The symbols move the items like this.
from | κ β ω λ σ
rede | mivo tafu vulu guli gina
ketu | sagu peti rava fupa pipa
fego | zepu rime mipa zapo tafu
kiku | kube labu pipa gapo zole
puno | gapo sele labu rura vifo
vifo | muse gapo kube rave losu
voko | boki fuge kono pabe naro
kage | guli zigo tafu zaka netu
naro | zofe boki zeti bure debe
labu | puno fupa sagu lili kube
gina | bosa mivo rena nomi funo
lili | rura mumu sele tiva dero
losu | zapo muse rime ketu zigo
tafu | kage zepu sife zano mivo
nomi | pilo kufu netu mipa tuto
mipa | fego zole rako losu sife
gudi | vulu mino tuto tafu sapu
rena | gina rede sapu netu fivi
tiva | zume fadi nere pera zasi
letu | voke ripu doza besi nupi
fupa | sele sifo tufi mumu puno
kina | feba simu teso rabu dule
mivo | netu kage rede kufu bosa
made | ripu lefu bapu fivi letu
funo | vugo bosa fivi tuto gama
vere | teso sada doka simu nube
figu | zole kiku zaka vifo mipa
muse | rava dero vifo peti zapo
sifo | tase zone lope fosu sele
sapu | rena vulu muku mivo zupe
dasi | gova sare dule vivu ziba
gova | doka veba dasi sada tise
bave | disi beze masa tise pera
rabu | pibi livo zima letu veba
nupi | nizi voke tavi fize sigi
nere | tiva debe mumu meza puve
lefu | zupe sapu vago gina ripu
tise | fuge doka ziba teso voko
doka | vere vivu gova sigi fuge
zepu | zigo losu fego ruze kage
feba | sare zima kina pibi dasi
suzo | bapu leri fize lefu livo
simu | zima magu sigi livo feba
rime | losu vifo zole rava zepu
dilo | muku tuto vugo vulu vago
rufa | livo suzo magu made rabu
puve | zasi tiva rura sovi peti
kegi | tuto nomi bosa mino dilo
gapo | dero lili puno puve muse
zasi | lope zume puve zone tufi
peti | tufi zasi rave sifo sagu
fadi | meza masa debe disi zume
zone | rizu sadi sovi naro tase
meza | pera bave fadi kono sovi
pilo | mino rako nomi fego gudi
dero | rave rura gapo zasi rava
bapu | made vago suzo zupe doza
pibi | tavi doza rabu voke vivu
rura | puve nere lili zume rave
tase | mumu rizu sifo debe lili
zume | sovi meza tiva sadi lope
zano | zaka ruze zigo kiku kufu
netu | nomi guli mivo rako kegi
sigi | simu nizi sada rufa kina
livo | doza bapu rufa ripu pibi
mino | sife mipa pilo zepu vulu
magu | rufa fize nizi bapu zima
fuge | nube vere tise kina boki
rizu | fosu zeti zone zofe mumu
teso | kina sigi vere zima pabe
vago | lefu muku leri rena made
debe | fadi zofe fosu bave tiva
rava | ketu rave muse tufi ruze
veti | fize besi voke leri magu
zima | rabu rufa simu doza sare
zeti | naro voko sadi masi fosu
zupe | fivi rena lefu bosa vure
vulu | rede sife gudi kage rena
beze | ziba dasi bure doka disi
sadi | zeti kono pera boki rizu
sare | veba rabu feba tavi gova
nube | pabe teso fuge feba masi
pipa | kiku sagu ruze puno figu
ripu | vure zupe made funo voke
masa | bave bure zofe ziba meza
veba | vivu pibi sare nupi doka
vure | besi fivi ripu vugo veti
fize | suzo gama veti vago rufa
besi | gama funo vure dilo fize
dule | dasi feba pabe veba beze
muku | sapu gudi dilo rede lefu
disi | kono ziba bave fuge sadi
tavi | nupi letu pibi veti sada
sagu | labu tufi ketu sele kiku
zapo | ruze rava losu sagu zano
gama | leri vugo besi muku suzo
masi | bure pabe boki dasi masa
rave | peti puve dero lope ketu
leri | vago dilo gama sapu bapu
kono | voko tise disi nube zeti
fosu | debe naro rizu masa nere
pera | sadi disi meza voko zone
kube | vifo puno kiku dero rime
fivi | funo gina zupe kegi besi
vivu | sada tavi veba nizi vere
tuto | gudi pilo kegi sife muku
vugo | dilo kegi funo gudi leri
sele | lili tase fupa nere gapo
ziba | tise gova beze vere kono
lope | sifo sovi zasi rizu fupa
tufi | fupa lope peti tase labu
boki | masi nube voko dule zofe
kufu | rako zaka guli zole pilo
voke | veti vure letu gama nizi
bure | beze dule masi gova bave
zofe | masa masi naro beze fadi
pabe | dule kina nube sare bure
sada | sigi nupi vivu magu teso
sovi | zone pera zume zeti sifo
zole | rime kube figu muse fego
guli | kufu zano kage figu nomi
nizi | magu veti nupi suzo simu
mumu | nere fosu tase fadi rura
ruze | pipa ketu zapo labu zaka
zigo | zano zapo zepu pipa guli
zaka | figu pipa zano kube rako
bosa | kegi netu gina pilo vugo
rako | mipa figu kufu rime mino
sife | tafu fego mino zigo rede
doza | letu made livo vure tavi

The rows follow the links: the fewer symbols apart two items are, the more alike their rows tend to be.

Each row is also shifted at random along 3 hidden directions that mean nothing.

Some items, each with a row of numbers:
dero -> -28   -6    4    6  -12    6    6   -7    4   -5   -8  -10  -15   -1   -6    5  -15    2    4    7  -15   -2   -2   -2   10    3    7    7    0   13   -2    7   10  -13    1   -4   10   -3   12
bave ->   8    8    5   -3   -6  -14    7   -1  -10  -14   -3    6   -8    0   -6   -9  -12    0    6   -2    0   10  -11    6   -1  -12    4    7   11    4   -4   -6   28   -5    4   -3    6   12   11
suzo ->  -7    7    6    4   13    0  -14   -3   -1    6   13  -11   14    0    9    7    8   11  -14  -23   14   -5    9    2  -15    5  -21    9   -1  -13   -5    8  -15   20  -10    0  -10    1  -27
kiku -> -27    1   -2    4   -6   10   -3    3    7   14   -5    3   -9    0    8    6   -7   -2   -4    6   -6   -7   12  -13    7    6   -2   -3   -8    9   11   -2  -22  -11    4    7    5   -9   -5
guli ->  -6  -19    1   -5    3   15   10   -5   13    1   -5   -9    3   -2   -7    6   10   -1   10   20  -15   -8    3    6    5   13   15   -1  -11   -1   -1    9   -3   -6   -7   -2   -3  -10   17
zone ->   9    9   -2   12   -7   -5   -6   -3   -6   14   -4   -5  -10    0    9   -3  -11    1   -6   -9   -9    6   -5  -16   13   -6   -9   -5    6   10    5    7  -18   -8    3    4   11    4  -10
sapu -> -25  -18  -11    1   13   13   -2    9    6    0    5    7   14    0   -5   11   15   -3   -1   -4    9   -7   -2   12   -5    6    2  -14   -3  -10  -11   -3   -5    9   -1   -7  -13  -13  -14
magu -> -31   21    4  -12    6  -11   -6    6   -4  -11   10   18   10    2    3   -6    2   -2   -3   -4   29    2   10    6  -25  -11   -5   12    3  -15    8  -21   16   13    1    6  -13    8   -3
besi ->   0   14   20  -22    4   -1    5  -12    4  -15    6   -1   10    0    1   -4   13    3    6   21   12   -6   19    8  -25    5    9   32  -12  -18   17   -7   17   12  -10    9  -13    9   27
doza ->  26   -7  -16    9   20    1  -11    8   -5   18    9   -4   22    1    4    4   19   -1  -11  -28    9    4  -12    3    0   -3  -14  -25    6  -10  -10    8  -28   16   -7   -6  -12   -5  -32
ketu ->  38   14   18  -11  -20    3    4  -11    7   -7   -7    4  -21   -2    9   -4   -8    2    4   33   -4   -9   31  -18   -3   16   10   30  -23    7   28  -10   -1   -9    6   18   17    6   31
tufi ->  20  -15   -1   11  -11    4    4   -2    1  -11   -4   -6  -16    1  -10    4  -11    2    6   -3  -10   -2   -5    2   11    6    6   -2   -1   15  -15    4   13   -8    6   -9   15   -1   -2
pipa -> -33    7    1   -1   -9   10   -4    3    7    8   -3    9  -11   -1    7    7   -8   -2   -3   12    1   -9   18  -14    2    7   -1    5  -10    8   15   -8  -15   -7    8    9    6   -7    1
nomi -> -13   13   20   -5   -2   11  -10   -9   12  -11    9   -3   -3    1   10    9    0    8   -9    5   19  -17   36   -6  -20   20   -8   31  -22   -6   11   -6   -3   12   -1    9    2   -1   -3
tiva -> -33   25   11    8  -18   -7  -15    1   -3   -7    7    6  -21    1   11    1  -27    5  -14  -17   11   -3   17  -15   -5   -5  -20   19    0   11    5  -11    4    1   13    7   17    7  -19
teso ->  -4    7   -3    0    9  -13    5   -7  -12   18   -2  -14   12   -1    0  -10    6    1    1   -9  -15   17  -22    1    4  -20   -1   -9   20   -5    2   17   -8   -2  -12   -1  -11    7    5
debe -> -18    2   -8   10   -4   -7    2   -4   -9   22  -10  -16   -6   -1    4   -4   -9    0    0   -8  -28   13  -21  -11   20  -14   -2  -14   17   13    1   18  -18  -17   -5   -1    3    0   -1
lili ->  -2    0    6    3  -17    1    3    0    0  -20   -2   10  -20    1   -8   -1  -20   -1    3    3    5   -4    3    0    3    2    5   12   -4   13   -5  -13   25   -7   13   -1   18    4    5
rura ->  36    1    4   -2  -19    0    2    3    0  -22   -4   14  -21    2   -5   -2  -16   -2    5    8    5   -3    7   -4    4    6    7   12   -8   12   -1  -16   24   -9   15    1   21    6    7
fivi -> -42  -12   -3  -12   14    5   10    1    5   -3   -1    3   16   -1  -10    4   16   -4   12   15   -1    0   -8   15   -6   -1   15   -5    0  -10   -4   -1   13    1   -8   -3  -18   -7   15
lope -> -24    6   -3    0  -13   -4    2    8   -1   -2   -8   16  -18    0   -1   -3  -19   -7    4   10   -2    3    0   -9    7   -8    4   -3    3   13    7  -16    8  -16   16    6   13    1    7
vure ->  31    6   16  -10    7    2   -4  -10    1  -12   11   -9   11    2    3    0   14   10   -2    2   14   -8   17    6  -20   12   -4   27  -10  -16    4    0    7   20  -10    5   -8    7    3
muku -> -30  -20   -8    9   14   12   -9    9    5   -8   12   -1   15    2   -4   16   10    2   -8  -24   17  -11   -2   15   -6   11  -12  -11   -2   -8  -26    2    1   19   -2  -15   -9  -13  -33
nizi ->  52   -7  -11    0   15   -5   -3   11   -6    1    5    7   17    1   -3   -5   18   -5   -1  -12   14    5  -10   10   -4   -3   -2  -17    5  -11   -9   -5   -2   13   -2   -4   -9    2  -12
zepu -> -22  -23   -5    1   -1   16    7    2   10   -6   -5    2   -1   -1  -10    9    2   -2    5   10   -5   -9   -1    9    6   10   11   -8   -6    4  -10    1    7   -6    2   -7    1  -14    3
labu ->  10   -8    9   20  -13   10  -11   -9    6   -9    7  -20  -17    0    2   12  -17   15  -12  -24   -3  -13   14   -6    5   20  -17   14  -10   14  -16   15   -6    3    2  -10   22   -5  -27
vago ->  -1    1   11  -15    8    3    5   -6    4  -17    6   -2   11    0   -6    1   13    1    7   15    8   -4    9   13  -18    7   10   20   -8  -15    2   -2   19   10   -9    2  -12    3   18
zima ->  -4   11    7  -16    4  -13    8   -1   -5  -17    1   10    7    1   -5   -9    4   -4    9   11   11    8   -4   12  -14  -12   10   12    7  -11    4  -12   30    4    0    0   -9   12   20
kube ->  22   -6   -1   17   -8   12  -14    0    7    5    5   -6  -10    1    8   12  -10    6  -15  -14    1  -12   17  -13    6   17  -17   -1  -13   10   -5    6  -23    1    5   -1   15   -8  -28
rede -> -39    6    4   -6    2   10   -5   -1   10    9    2    2    5   -1    9    9    6    3   -6   10    4  -10   21   -6   -9    7   -3    5  -12   -5   12   -4  -16    4   -2    9   -6  -10   -2
sife ->  -7  -13    3    5    2   17   -3   -8   11    0    4  -15    4    1    1   14    6    7   -4   -4   -5  -13   14    0   -1   19   -2    6  -11   -2   -5   14  -11    6   -8   -4   -1  -12   -8
gova -> -55   25    0   -6    5  -17    0   -3  -10   18   -2   -4    6    0    8   -9   -4    1   -2   -1   -6   15  -11   -6   -2  -27   -6    1   18   -3   16    4   -8   -4   -6    9  -12   10    6
nube ->   0   25    1   -6   -1  -16   -4    4  -10    7    0   10   -1    0    9  -12   -5   -3   -3    0    7   12    0  -10   -5  -18   -5    4    9   -1   19  -12   -4   -1    3   12   -2   12    3
feba ->  -6   15    8  -10    5  -15    5  -11  -10   -3    1   -9    7   -1   -1  -10    1    5    4   -4   -2   10  -10    6   -9  -15    1   13   10   -7    4    7   14    5  -10    1   -8   14   13
livo ->  57    6   -3   -2    9   -3  -11    8   -5    0   12    8   14    2    6   -1   15   -2   -5  -11   23    0    8    3  -13    4  -12   -3   -2  -12   -2   -9   -9   20    1    2   -4    5  -17
dasi ->  29    9   -9   -1    7  -14    1   -1  -12   26   -8   -6    9   -1    6  -12    8   -4    1   -3  -15   16  -17   -6   10  -16   -2  -17   15   -2   10   11  -22   -5   -8    4   -7    6    2
rena -> -37   -8   -7   -4    9   12    1   10    8    2    3   11   14   -1   -2    7   14   -6    0    6   11   -7    3    9   -7    5    3   -9   -6  -10    0   -9   -3    8    1    1  -15  -10   -4
masi -> -61   22    6    3   -8  -18   -7    6   -9  -16    7   13   -8    1   -1   -5  -21    2   -6  -19   18    7   -4    1  -10  -21  -12   12   15    3   -5  -14   30    4    9   -1    3   12  -12
bure ->   7   -3   -9   28    0  -11  -20   10  -13  -10   14   -4   -5    4   -3    6  -15    8  -20  -60   17    2  -16    4    2   -7  -32  -10   19    6  -36    5    4   17    9  -18   12    4  -60
fego ->  31  -34   -7   15    1   18   -4    1    7  -10    4   -9    1    2  -11   16    3    6   -3  -16    0  -16   -1   11    7   25   -2  -12  -10    4  -30   12   -1    7    0  -16    8  -15  -21
muse ->  23   15   16   -2  -17    5   -8   -6    8   -6    0    2  -18    1   10    2  -12    4   -6   13    6  -13   33  -15   -7   16   -3   27  -21    7   16   -6   -5   -2    7   12   17    3    5
pera ->  41   11    9   -2  -14  -12    6   -9   -7   -7   -6   -9  -13   -1   -1  -13  -12    3    6    4   -9    9   -2   -7    5   -7    4   15    4    8    6    5   13   -9    1    4   13   16   18
veti ->  11   20   12   -5    7   -4  -13   -3    0   -4   12    1   10    1   12    0    7    6  -11   -8   23   -4   22   -4  -23    3  -15   19   -8  -14    9   -7   -5   21   -4   10   -7    8  -12
sadi ->  15    5    5    5   -7  -11    4   -7  -10   -4   -4  -12  -10    0   -3   -9  -13    5    3   -5  -13   10  -12   -2    7   -9    1    7   12   10   -6   10   12   -5   -1   -4   10   11    8
voko ->  -4   -5   -8   18    1  -11   -9    8  -10  -10    9   -5   -3    2   -9    0  -12    4   -7  -41    6    5  -21    7    6  -12  -16  -10   19    9  -30    5   14    7    5  -17    7    2  -34
kina ->  17   15    4  -10    6  -16    7   -9  -12    4   -1  -10    7   -1    0  -14    6    1    4    2   -7   14  -12    1   -4  -15    2    7   11   -8    9    7    4    1  -10    3   -7   13   16
zeti ->  66  -10    0   18   -5   -8   -6   -6  -12   -8    3  -19   -9    1   -5   -4  -10    9   -5  -30   -6    6  -16    1   11    2  -11   -1    9    8  -22   16    7    5   -2  -14   16    9  -18

Start, symbols taken left to right, then the item you end at.
Answers are names.
  6   -3  -14    1    2  -14    6    8  -11    6   -9    8    0   -1   -8  -12   -2   -9    8   -2   -7   17  -28    4   13  -21    5  -22   17    5   -3   -1    8   -9    5   -4   -2    4    6
ω ω => kono
 12  -15  -16    6    4   -8   14    4  -12   12  -12  -10    1   -3  -11   -9    1   -6   13   -4  -28   18  -41    7   25  -16   11  -30   21   10  -14   17    1  -15   -3  -11    0   -1    8
ω ω β => boki
 -7    1   10   -6  -15    0   13   -6    4  -10  -11    0  -18   -2   -7   -4  -13   -2   10   25  -13   -2    4   -3    6    1   17   15   -7   12    8   -4   20  -18    5    3   11    3   29
β λ β β => disi
  1   27    4  -10   -2  -18    0   -1  -10    9   -1    8    0   -1   11  -12   -5   -3   -1    6    4   12    3  -11   -7  -18   -3   10    8   -4   21   -7   -4   -2    0   13   -4   15   11
ω λ β => rabu
 36   14   -6    5    2  -15   -7    6  -11   10    2    5    1    1    6   -9   -3   -2   -7  -15    5   11   -5   -6    3  -13  -12   -9   11   -1    2   -2  -10    3    5    3    4    9  -15
κ κ κ => dule
  7  -14   -2   20  -11    4   -5    2    1  -20    5   -3  -17    1  -10    9  -20    8   -5  -25    3   -7   -3    3    8    8   -9    0    1   15  -28    4   16    1   10  -15   19   -3  -24
ω σ κ => gapo
 27   11    9   -9  -12  -15    9   -6   -8  -17   -4    3  -13   -2   -6  -14  -11   -1   10   10   -4    9   -7    2    0  -10   11   14    6    3    6   -5   29   -6    4    2    7   17   23
ω ω => zeti
  7   17   13    2  -12  -13   -1   -8   -7   -3   -5   -8  -15    0    4   -9  -18    6    0   -2   -7    5    2  -12    1   -9   -4   17    6   10    8    4    6   -5    2    5   11   14    6
β β ω => masi
 26   15    7   -8    9   -3   -7   -3   -2    3    8    0   13   -1   11    0   15    5   -7    0   15   -1   15   -3  -16    5   -9   11   -6  -13   12   -3  -11   16   -7    8   -9    6   -2
κ σ λ => ripu
-38    1  -15    8   -7   -3    2    9   -3   17  -12    9   -9   -1    2   -3  -14   -9    2    1  -14    9  -14  -11   21  -15    2  -24   10   16    4   -3  -12  -20   11    2    7   -5   -2
β β σ κ => debe
-26    3   -3    2   -3  -14    3    4  -10   -8   -2    6   -5    0   -7   -6  -10   -3    3  -11   -1   12  -19    6    5  -19    1   -4   17    5   -8   -2   23   -4    4   -7    2    7   -2
λ λ λ => pibi
-28   19    1    2  -12   -8   -2    0   -4   12   -5    3  -14    0    9   -5  -17   -1   -4    3   -8    8    3  -16    5  -11   -6    4    5   10   17   -3  -10  -12    6   10    8    6    3
λ β β => fuge
 13  -11    2    3  -10    7    8   -8    4    1  -10  -11  -13   -1   -3    1   -9    1    7   13  -22   -2   -3   -6   17    8   12    0   -5   14    0   10    0  -16    0   -2   12   -2   16
σ λ σ => sagu
-46   -1    7   -4    6    7   -4    3    9  -22   13   10    7    3   -4   10    1    2   -4   -4   27  -14   14   15  -22    9   -4   16   -7  -11  -11  -14   25   16    1   -4   -9   -3  -10
β κ => gudi
-17   -9   -2   -1   -8   14    1    8   14   -8   -4   15   -8    1   -4    9   -5   -6    5   16    7  -12   14    1    1   12    9    0  -15    5    1  -14    4   -4   10    2    6  -11    4
σ λ ω => rime
  4    5   -3    0   -6  -10   11   -6   -9   15  -14  -10   -7   -2   -2  -13   -7   -4    8    9  -28   15  -18   -8   17  -16    9   -7   13   11    9   12   -7  -19   -3    3    6    7   20
λ ω κ ω => disi
 -2   14   -6   -8   -9   -7    8    3   -5   23  -19   10  -10   -3    8  -13   -7  -12    9   30  -23   15   -4  -19   16  -17   14  -10    7   10   31   -8  -17  -25    5   16    3    3   29
κ β κ β => kono
